Each row comes from the steps of one walk. Every step used is in the known rows, and no mark comes twice. Write the walk behind each row, first mark first.
Known rows
nasor > suti > gibi > miram > pali: [-1.44 -2.73 -0.25  0.20  0.96  0.73 -2.60 -0.78 -3.00  0.87  2.06 -0.31
  0.31  0.32 -0.04  1.50  0.13 -1.56  0.57 -0.01 -0.17 -3.32 -1.63  0.33
 -1.55 -0.43  0.71  0.06 -1.97 -0.43  0.56  0.35 -0.28  1.70 -1.70  0.95]
miram > pali: [-2.01  2.23 -2.93  1.91 -0.89 -1.12 -1.45 -0.04 -2.43 -0.80 -0.72  2.41
  0.21 -0.11  0.48 -0.76  0.82 -0.85  0.35 -2.09 -1.20  2.16  0.41 -2.61
 -3.60  1.42  1.28  0.36  1.72 -0.89  2.16  2.72  1.46 -0.06  0.02  2.82]
nasor > suti: [-3.12 -1.00  0.06  1.72  2.15 -0.03 -1.53 -0.24 -2.59 -1.32 -0.61 -1.37
  0.06  0.41 -2.28  2.44 -0.14  0.44  0.92 -0.98  0.90 -2.49 -0.49 -0.70
  0.19 -0.66  1.05 -0.45 -1.32 -2.19  0.49 -0.95 -0.53  0.81 -1.73  1.41]
miram > suti > nasor: [-2.00 -0.51 -0.97  1.23  1.30 -0.77 -2.50  0.29 -5.30 -0.85 -0.64 -0.23
  0.47  2.46 -1.65  1.87  2.52  0.05 -1.09 -1.76 -0.01 -0.93 -0.03 -2.47
  0.33 -2.63 -2.28 -1.72  0.72  0.56 -1.69  0.55  2.92  0.50  2.25  1.06]
pali > miram: [-1.89  3.49 -0.41  2.96  0.01  0.25  2.79  1.27 -1.92  0.30 -1.87 -0.15
 -2.32 -0.40  2.70 -0.37 -2.53  1.48  0.65  1.08  1.33  1.23  0.77 -1.31
  1.19  0.27 -0.54 -0.34  1.31 -1.10  0.72 -1.04  1.72 -3.49 -0.45 -1.48]
gibi > pali: [-0.77  1.35 -1.88 -1.62 -1.58  0.04  1.52  0.71 -0.09 -0.77  0.55  4.58
 -3.37 -2.27  2.11  0.38 -1.10  0.34  0.41 -2.91  0.56  0.07  1.61 -0.24
 -1.81 -0.33  0.26  2.33  2.04  1.44  1.54  3.55  0.46  0.40 -1.44  0.19]
mazan > nasor: [-2.93  1.41  1.88  1.22  2.02 -0.05 -1.76  1.26 -2.13  0.03 -2.31  0.28
  1.08  1.28 -1.41  0.14 -1.02  1.24  0.20 -1.23  0.01 -0.18  0.69 -2.97
 -1.09  0.71 -0.86  0.74  0.09 -0.15  2.37 -1.64  0.60 -1.28  2.00 -2.32]
pali > miram > suti > nasor: [-0.88  2.03  0.17  2.66  1.10 -0.10  0.32  0.19 -3.91  0.75 -1.42 -0.69
 -1.46  2.56  1.38  0.43 -0.85  0.71 -0.98  1.45  1.61 -0.27  0.35 -1.49
  1.19 -1.50 -2.32 -1.92  1.00 -0.81 -1.34 -0.74  3.28 -2.95  1.30 -0.56]
miram > pali > suti: [-1.78  2.56 -0.98  2.29 -0.76 -1.41 -1.56  0.18 -2.64  0.00 -2.47  2.29
 -1.46  0.07 -1.55 -0.19  0.90 -2.22  0.62 -1.63  0.35  1.32 -1.20 -2.08
 -1.82  1.20  1.09 -0.10  1.05 -1.42  0.69  1.26  0.60  0.88 -1.84  4.28]
gibi > pali > miram > suti > nasor > mazan: [ 1.20  1.44  0.35 -0.50 -0.42  1.48  0.57 -0.55 -0.74  0.57  0.39  3.30
 -3.45  0.78  2.11  0.86 -2.14 -0.63 -1.54 -1.47  1.91 -0.61  1.64  0.77
 -1.01 -0.79 -1.21 -0.18  2.67  0.57 -0.02  2.83  2.36 -1.22 -0.64 -0.33]
suti > pali > miram: [ 0.66  2.66 -0.94  0.73 -0.34 -2.11  0.75 -0.51 -3.90  1.54  0.37  2.50
 -0.97 -0.83  4.23 -1.68 -0.33 -0.83  0.51 -0.06  0.39  1.53 -0.36 -2.05
  0.81  2.19 -1.01  0.99  1.93  0.20  0.14  1.16  2.93 -2.23 -0.37 -1.95]
mazan > nasor > suti: [-2.65 -0.49  3.19  1.25  3.70  0.27 -3.41 -0.06 -2.09  0.16 -1.78 -1.15
  1.56  2.84 -3.17  1.40 -1.15  0.70 -0.09 -0.31  0.84 -2.70  0.01 -1.83
 -0.95  0.35 -0.21 -0.11 -1.57 -1.80  1.86 -2.40 -0.19 -0.45  0.90 -1.09]
gibi > miram > suti: [-2.35 -1.20 -1.34  0.11  1.58  2.86 -0.88  2.54 -2.02 -0.93  0.54 -0.39
 -1.37  1.58  1.22  2.56 -1.33  1.10 -0.79 -0.80  0.46  0.13 -1.25 -1.20
 -1.12 -3.59 -2.24  0.63  1.07 -1.38 -1.05  1.51  0.64 -0.22 -0.93  1.12]
miram > suti > nasor > mazan: [-1.71 -0.75  0.10  1.62  1.79  0.68 -3.15  0.12 -4.81 -0.95 -0.79 -0.75
  1.14  2.49 -2.69  2.99  2.00 -0.88 -1.70 -3.32  0.19 -0.53  0.08 -1.57
  0.22 -1.93 -1.86 -2.58  1.56  0.31 -1.29  0.28  2.62  0.52  1.81  0.66]
mazan > nasor > miram > pali > suti > gibi > raned: [-0.72  0.74  3.16  0.08  2.59  1.25 -2.87 -0.87 -3.63  2.54 -1.24  0.69
  1.15  3.09 -2.77  1.03 -0.76  0.05 -1.02 -1.66  0.78 -0.15 -0.23 -0.96
 -2.25  0.13  0.50 -1.65 -0.07  0.55  2.04 -1.12  0.46 -1.28  1.16 -1.00]
pali > gibi > raned: [-1.62  3.26 -0.45  1.49 -2.14 -1.58  0.79  1.17 -2.27  1.20 -2.73  1.11
 -4.07 -1.53  2.01 -0.51 -0.91 -0.08  0.39 -1.47  0.50  2.51  0.33  1.45
  1.53  1.26  3.48  1.91  3.37  1.46  0.99 -0.23 -0.76  0.98 -3.59 -0.71]
miram > pali > gibi > raned: [-0.73  3.36 -1.92  1.82 -2.21 -1.81 -1.50 -0.51 -2.28  1.05 -1.74  2.76
 -2.12  0.03  1.68 -1.64  0.15 -1.75 -0.29 -1.47 -0.66  3.14  0.30 -0.18
 -2.64  2.31  3.71  1.27  3.25 -0.05  2.07  2.53  0.69  0.87 -2.27  2.47]
pali > miram > suti: [-2.12  2.25  0.45  3.27  1.08 -0.11  0.83  1.69 -2.53 -0.47 -1.85 -0.90
 -2.39  2.01  1.31  1.06 -1.15  1.16 -0.61  1.37  1.32  0.54  0.07 -1.93
  0.88 -1.26 -1.58 -1.69  1.82 -2.66 -0.06 -0.45  2.38 -3.29  0.61  0.11]
miram > pali > gibi: [-1.66  2.51 -1.16  2.45 -2.32 -2.32 -2.12 -0.48 -2.04  0.63 -2.08  2.20
 -1.26 -0.22  2.23 -2.52  0.32 -2.86 -0.34 -1.14 -1.18  2.40 -0.02 -1.03
 -3.34  3.05  3.73  0.97  1.48 -0.76  2.28  2.10  0.86  0.59 -1.22  2.58]
miram > pali > suti > nasor > raned: [-0.23  2.66 -0.88  1.44 -0.76 -1.40 -1.97 -1.29 -3.71  1.32 -1.74  2.30
 -0.42  0.93 -2.73 -0.36  1.11 -2.65 -0.03 -1.13  1.03  0.04 -1.25 -0.80
 -1.15  0.89  0.25 -0.85  0.69  0.46 -0.58  0.86  1.06  1.12 -1.78  3.78]

Which walk is each row?
[-1.60  1.77  0.44  0.73 -1.12 -1.22  0.99  2.04 -4.06  1.34 -1.72  1.61
 -3.80 -2.31 -2.09  1.81  1.44 -1.02  2.04 -1.96  1.41 -0.37 -2.08  0.09
  3.54 -0.58 -0.42  0.21  1.06  2.20 -0.48 -1.49 -0.74  2.00 -3.35  0.37] : pali > suti > gibi > raned
[-1.69  1.35  0.66  2.79  0.23 -0.70  0.63  1.54 -3.20  0.41 -0.76 -0.38
 -2.32  1.29  2.01  0.63 -0.15  0.20 -0.30  1.48  0.45 -0.17 -0.45 -1.58
  0.85 -0.81 -1.68 -1.73  1.04 -1.21  0.30 -0.38  2.68 -2.76  1.13 -0.85] : pali > miram > suti > gibi
[-2.90 -1.22  0.97  1.09  2.86  1.75 -1.01  0.14 -4.40 -1.00 -0.51 -1.55
  0.67  2.40 -1.93  3.74  0.43  1.23 -1.51 -2.95  0.53  0.36 -0.33 -1.36
 -1.18 -3.19  0.65 -3.82  0.23 -1.65  0.42  0.18  1.01 -1.85  1.11  1.03] : nasor > miram > suti
[-0.61  0.82 -0.57  0.98  0.37  1.66 -1.11 -1.47 -4.72  0.80 -0.53  0.22
  2.13 -0.48 -1.01  0.85 -0.15 -1.12 -0.43 -4.16  0.54  0.20  1.30 -0.07
  0.80  0.29 -0.65 -1.06  0.91  3.48 -0.79 -0.87  2.08  0.47  0.71 -2.27] : suti > nasor > mazan
[-0.55  2.35 -1.25  1.56 -0.68 -1.22 -2.10 -1.25 -4.00  1.12 -1.98  2.39
 -0.54  0.60 -1.49 -0.76  1.09 -2.63  0.19 -1.44  0.70  0.51 -0.91 -1.69
 -1.46  0.85  0.38 -0.33  0.31  0.39 -0.54  0.99  1.52  1.30 -1.12  3.65] : miram > pali > suti > nasor
[-1.48  0.82  0.60  1.23  1.36  1.52 -0.83 -1.48 -3.93  0.83 -1.31  0.22
  0.26  1.29 -1.78  1.65 -0.43 -0.76 -0.70 -2.74  1.15  1.12 -0.73 -0.65
 -2.38 -0.78  2.33 -2.92 -0.18 -1.13  0.74  0.41  0.31 -1.17 -0.88  2.62] : nasor > miram > pali > suti
[-1.22  0.64 -2.90 -0.03  0.01  2.71 -0.61  0.87 -1.45  0.23  0.97  1.54
 -0.58  0.34  2.74  0.01 -2.24 -0.10 -0.13 -0.77 -0.02  1.53 -0.68 -1.04
 -3.42 -0.99 -0.37  1.86  1.17 -0.52  0.30  2.71  0.55 -0.31 -1.67  1.71] : gibi > miram > pali
[-0.70 -0.38 -1.44 -1.68 -3.00 -1.31  0.75  0.84 -2.32  0.89  2.27  4.42
 -2.47 -3.61  3.12 -0.49  1.35 -1.36  1.16 -2.42 -1.34 -1.03  0.53 -0.12
 -1.13  0.77  0.09  1.72  0.38  4.01  2.20  2.58  0.88  1.28 -0.05 -2.06] : suti > gibi > pali
[-0.51  1.77  0.01 -1.22 -1.46 -0.18  1.36  0.87 -0.26 -0.13 -1.21  4.38
 -5.07 -2.02  0.05  1.02 -0.98 -0.95  0.65 -2.61  2.14 -0.77  0.10  0.27
  0.10 -0.52 -0.04  1.85  1.38  0.81  0.10  2.11 -0.50  1.45 -3.33  1.66] : gibi > pali > suti
[-0.89  1.10  1.44  0.80  0.90  0.51  0.01 -1.08 -5.45  1.78 -2.72 -0.10
 -1.12  0.15 -2.94  1.56  0.08 -1.19  0.35 -1.94  2.86 -1.26 -1.40 -0.21
  2.64 -1.58 -0.45 -1.67 -1.51  1.82 -2.72 -2.70  0.43  0.79 -1.63  0.79] : pali > suti > nasor > miram
[-1.63 -0.44 -0.79  0.79  1.19 -2.36 -2.79  1.05 -4.50 -1.21  0.26  1.13
 -0.25  1.64 -0.21  1.65  3.11 -0.78 -0.77 -2.17 -0.74  0.43 -1.23 -3.30
 -0.42 -0.82 -1.82 -0.73  2.13 -1.45 -0.31  2.23  2.77  0.20  1.13  1.32] : miram > suti > pali
[-1.20 -0.65  3.13  0.30  3.54 -0.76 -4.14 -0.99 -2.93  0.99 -0.84 -0.02
  1.96  2.81 -2.13  0.45 -0.54 -0.32 -0.29 -0.43  0.57 -2.53 -0.50 -2.08
 -1.07  1.36 -0.54  0.40 -1.22 -1.27  1.46 -1.49  0.67 -0.32  0.93 -1.55] : mazan > nasor > suti > pali
[-1.21  1.85  0.50  1.27 -0.03 -0.82  0.04 -0.09 -4.79  1.24 -3.18  0.70
 -1.81 -0.63 -2.55  0.74  0.53 -1.41  1.14 -1.50  2.46 -1.30 -1.32 -0.85
  3.22 -0.82 -1.15 -0.32 -0.98  1.91 -2.70 -2.45  0.55  1.62 -1.90  1.04] : pali > suti > nasor
[-2.00  0.99  0.42  1.14 -1.86  0.20  0.18  1.33 -1.29  1.38 -1.99  0.12
 -3.27 -1.24  4.47 -1.36 -2.60 -1.49 -0.23 -0.13  0.32  1.20 -0.77  1.02
 -0.18  0.90  2.58  2.59  0.54  0.24  0.36 -0.25 -0.94  0.66 -3.22 -0.83] : pali > gibi > miram
[-0.74 -0.02  4.04 -0.03  3.49  0.62 -3.55 -0.74 -3.95  1.93 -1.40 -0.21
  0.97  4.22 -1.76  1.39 -0.65  0.39 -2.22 -1.62  0.81  0.10 -0.09 -1.00
 -1.45 -0.38  0.30 -1.65  0.90 -0.50  1.32 -0.95  0.94 -1.63  1.68 -1.88] : mazan > nasor > miram > suti > pali > gibi > raned
[ 0.03  1.59 -0.09  0.37 -1.82 -3.88 -1.18 -0.63 -3.85  1.73 -0.57  2.68
 -1.33 -1.93  4.26 -2.69  1.05 -2.98  0.23 -1.56 -0.78  1.78 -0.93 -1.13
  0.29  3.57  1.87  2.33  1.63  1.21  0.72  1.38  1.54  0.73 -1.53 -1.34] : suti > pali > gibi
[ 0.18  0.40 -1.47 -0.29  0.95  1.17 -1.33 -3.60 -6.24  2.16  0.38  0.81
  2.64  1.53 -0.06 -0.24  0.37 -0.58 -1.30 -2.37  0.51 -0.01  1.08 -0.64
 -1.72 -1.00  0.47 -2.04 -0.97  3.21 -0.99  0.29  2.70 -0.55  1.75 -0.23] : suti > nasor > miram > pali
[-1.36  1.67 -0.79  1.83 -1.69 -1.92 -1.71  0.11 -3.38  0.89 -1.29  2.71
 -1.30 -0.66 -0.80 -0.59  1.91 -3.15  0.87 -1.44 -0.40  0.66 -1.58 -1.71
 -1.75  1.63  1.03 -0.14  0.38  0.02  1.02  1.27  0.81  1.41 -1.36  3.34] : miram > pali > suti > gibi
[-2.56 -2.28  0.27  0.93  0.87 -0.87 -1.85 -0.35 -3.55  0.07  0.96 -0.80
  0.26 -0.61 -1.18  1.85  1.34 -0.88  1.23 -0.72 -0.31 -3.45 -1.03 -0.17
  0.17 -0.04  1.03 -0.50 -2.17 -0.04  1.08 -0.93 -0.19  1.62 -0.96 -0.05] : nasor > suti > gibi
[-1.91 -2.95  0.13  0.08  1.13  0.89 -1.78 -0.32 -3.03  0.66  1.83 -0.89
  0.00 -0.23 -0.12  1.95 -0.07 -0.91  0.83 -0.12  0.17 -3.64 -1.57  0.53
 -0.23 -0.94  0.32  0.18 -2.31 -0.07  0.37 -0.44 -0.56  1.62 -1.79 -0.11] : nasor > suti > gibi > miram
[-1.78 -1.18 -1.59 -0.78 -1.56  0.78  0.56  1.84 -3.34  1.33  2.22  1.37
 -0.88 -2.59  3.40  0.02  0.26 -0.61  1.20 -0.93 -1.31 -0.54 -1.11 -0.53
 -0.44 -0.40 -0.99  1.61 -0.45  3.14  1.01  0.73  0.40  0.70 -0.37 -2.48] : suti > gibi > miram
[-0.87  1.26  2.98  0.55  2.44  1.27 -2.94 -1.23 -2.87  2.19 -1.88  0.43
  1.21  3.39 -1.48  0.21 -1.80  0.35 -1.78 -1.58  0.54  0.84  0.60 -0.72
 -3.08  0.60  1.87 -1.10  0.68 -0.17  2.53 -0.70  0.38 -1.85  1.10 -1.22] : mazan > nasor > miram > pali > gibi > raned
[-0.76 -1.02  1.15  0.79  1.03 -2.35 -2.98 -1.93 -3.48  0.89 -0.10  0.07
 -0.41  0.32  0.60  0.13  0.43 -2.50  0.29 -0.46  0.52 -2.06 -1.47  0.07
  0.35  1.90  2.29  0.66 -0.86 -1.42  0.14 -0.04  0.17  1.57 -2.65  0.62] : nasor > suti > pali > gibi
[-1.25 -2.41  0.38 -0.58  0.20 -0.55 -1.52 -0.91 -2.31  0.28  1.80  1.20
 -1.14 -0.86 -0.33  1.62  0.73 -1.40  0.85 -1.01  0.06 -3.97 -0.49  0.80
 -0.70 -0.10  1.06  0.29 -1.64  0.54  1.13  0.86 -0.25  2.05 -1.55  0.20] : nasor > suti > gibi > pali
[-1.85 -1.58 -0.34 -0.27 -0.62 -1.45 -1.86  1.66 -3.17 -0.82  1.20  2.19
 -1.98  0.33  0.22  1.98  2.90 -1.04 -0.54 -2.10 -1.19 -1.29 -0.50 -1.57
 -1.09 -1.64 -1.40 -0.67  1.22  0.67  0.85  2.62  1.79  1.15  1.32  0.79] : miram > suti > gibi > pali
[ 0.28  2.63 -0.86 -0.70 -1.43  0.58  2.73  0.32  0.29  0.36  0.15  4.17
 -4.55 -1.30  3.79 -0.40 -3.00  0.46 -0.03 -0.55  1.68  0.09  1.82  0.32
 -1.07  0.00 -0.23  1.58  2.21  0.54  1.07  2.73  1.28 -1.84 -1.55 -0.68] : gibi > pali > miram
[-1.21 -1.29  1.77  0.44  2.04  0.12 -2.02 -1.09 -5.10  0.58 -0.11 -0.61
  0.33  2.23  0.00  2.06  0.96 -0.72 -2.00 -2.65  0.27  0.66 -0.91 -0.77
 -1.11 -1.40  1.52 -3.01  0.44 -1.17  0.15  0.78  1.42 -1.30  0.64  0.41] : nasor > miram > suti > pali > gibi
[-0.96 -1.21 -1.44 -0.76  1.45  1.89 -1.57  1.60 -2.87 -0.11  1.57  0.75
 -0.85  1.58  2.24  1.69 -0.67  0.04 -0.95 -0.91  0.27  0.34 -1.84 -1.48
 -1.09 -2.51 -2.62  1.08  1.46 -0.89 -1.40  2.46  1.47 -0.05 -0.84  0.78] : gibi > miram > suti > pali
[-1.30 -0.10  0.87  0.88 -1.07  0.07 -1.53  0.66 -2.59  1.62 -1.71 -0.26
 -2.69  0.77  3.45 -0.83 -1.52 -2.05 -1.36  0.16  0.47  0.20 -1.08  0.96
 -0.10 -0.45  1.41  1.42  0.27  0.54 -1.05  0.00  0.16  1.15 -2.00 -0.15] : pali > gibi > miram > suti > nasor
[-0.36  2.24 -0.35  1.96 -0.46 -0.23 -2.53 -1.40 -3.67  1.05 -2.07  2.01
 -0.04  0.62 -2.17  0.02  0.76 -3.35 -0.25 -2.63  0.79  0.79 -0.75 -1.11
 -1.51  1.33  0.77 -0.99  0.99  0.18 -0.27  0.77  1.43  1.35 -1.44  3.28] : miram > pali > suti > nasor > mazan
[-0.79  2.23  0.99  0.93 -0.02 -0.99  0.17 -0.12 -4.40  1.50 -2.74  0.44
 -1.60 -0.27 -4.42  1.40  0.57 -1.35  0.72 -1.03  3.03 -1.83 -1.88  0.40
  3.74 -0.96 -1.43 -1.04 -0.52  1.98 -2.70 -2.55 -0.18  1.30 -2.92  1.24] : pali > suti > nasor > raned
[-0.68  0.43 -0.05  0.75  0.26 -2.89 -2.78  0.69 -4.35  0.01 -0.46  1.44
 -1.89  1.75  0.69  0.90  2.58 -1.42 -1.20 -1.82 -0.35  1.22 -1.30 -1.53
  0.37 -0.18 -0.17 -0.18  3.29 -0.79 -0.43  2.18  2.10  0.82 -0.44  1.22] : miram > suti > pali > gibi > raned
[-1.23  0.14  0.81  0.86  0.77  1.04 -1.03 -1.52 -4.49  1.45 -0.52  0.61
  0.28  0.68 -1.33  1.38  0.44 -1.45 -0.54 -2.64  0.47  0.62 -1.11 -0.42
 -2.23 -0.48  2.30 -2.96 -0.63 -0.12  1.04  0.42  0.44 -0.75 -0.56  1.95] : nasor > miram > pali > suti > gibi
[-0.78  2.28 -1.31  1.36 -1.60 -1.48 -1.44  0.14 -3.44  1.16 -0.99  3.15
 -1.91 -0.57 -1.18  0.06  1.79 -2.40  0.89 -1.78 -0.05  1.20 -1.43 -1.07
 -1.29  1.12  0.93 -0.02  1.73  0.57  0.89  1.59  0.64  1.53 -2.11  3.25] : miram > pali > suti > gibi > raned
[ 0.97  1.08 -1.18 -0.44  0.27  0.93 -1.36 -3.78 -6.15  3.17  0.05  1.09
  1.30  1.55  0.38 -0.59 -0.04 -0.70 -1.52 -2.24  0.96  0.61  1.12  0.84
 -1.08 -0.73  1.57 -1.56  0.29  3.87 -1.18  0.32  2.30 -0.04  0.39 -0.48] : suti > nasor > miram > pali > gibi > raned
[ 1.02  1.66 -0.50 -0.89 -0.71  0.44  1.07 -0.49 -1.17  0.71  0.45  3.74
 -3.90  0.71  2.79  0.20 -1.78  0.07 -1.23 -0.34  1.84 -0.92  1.56  0.16
 -0.98 -1.28 -1.45  0.46  2.02  0.83 -0.33  2.94  2.55 -1.33 -0.35 -0.06] : gibi > pali > miram > suti > nasor
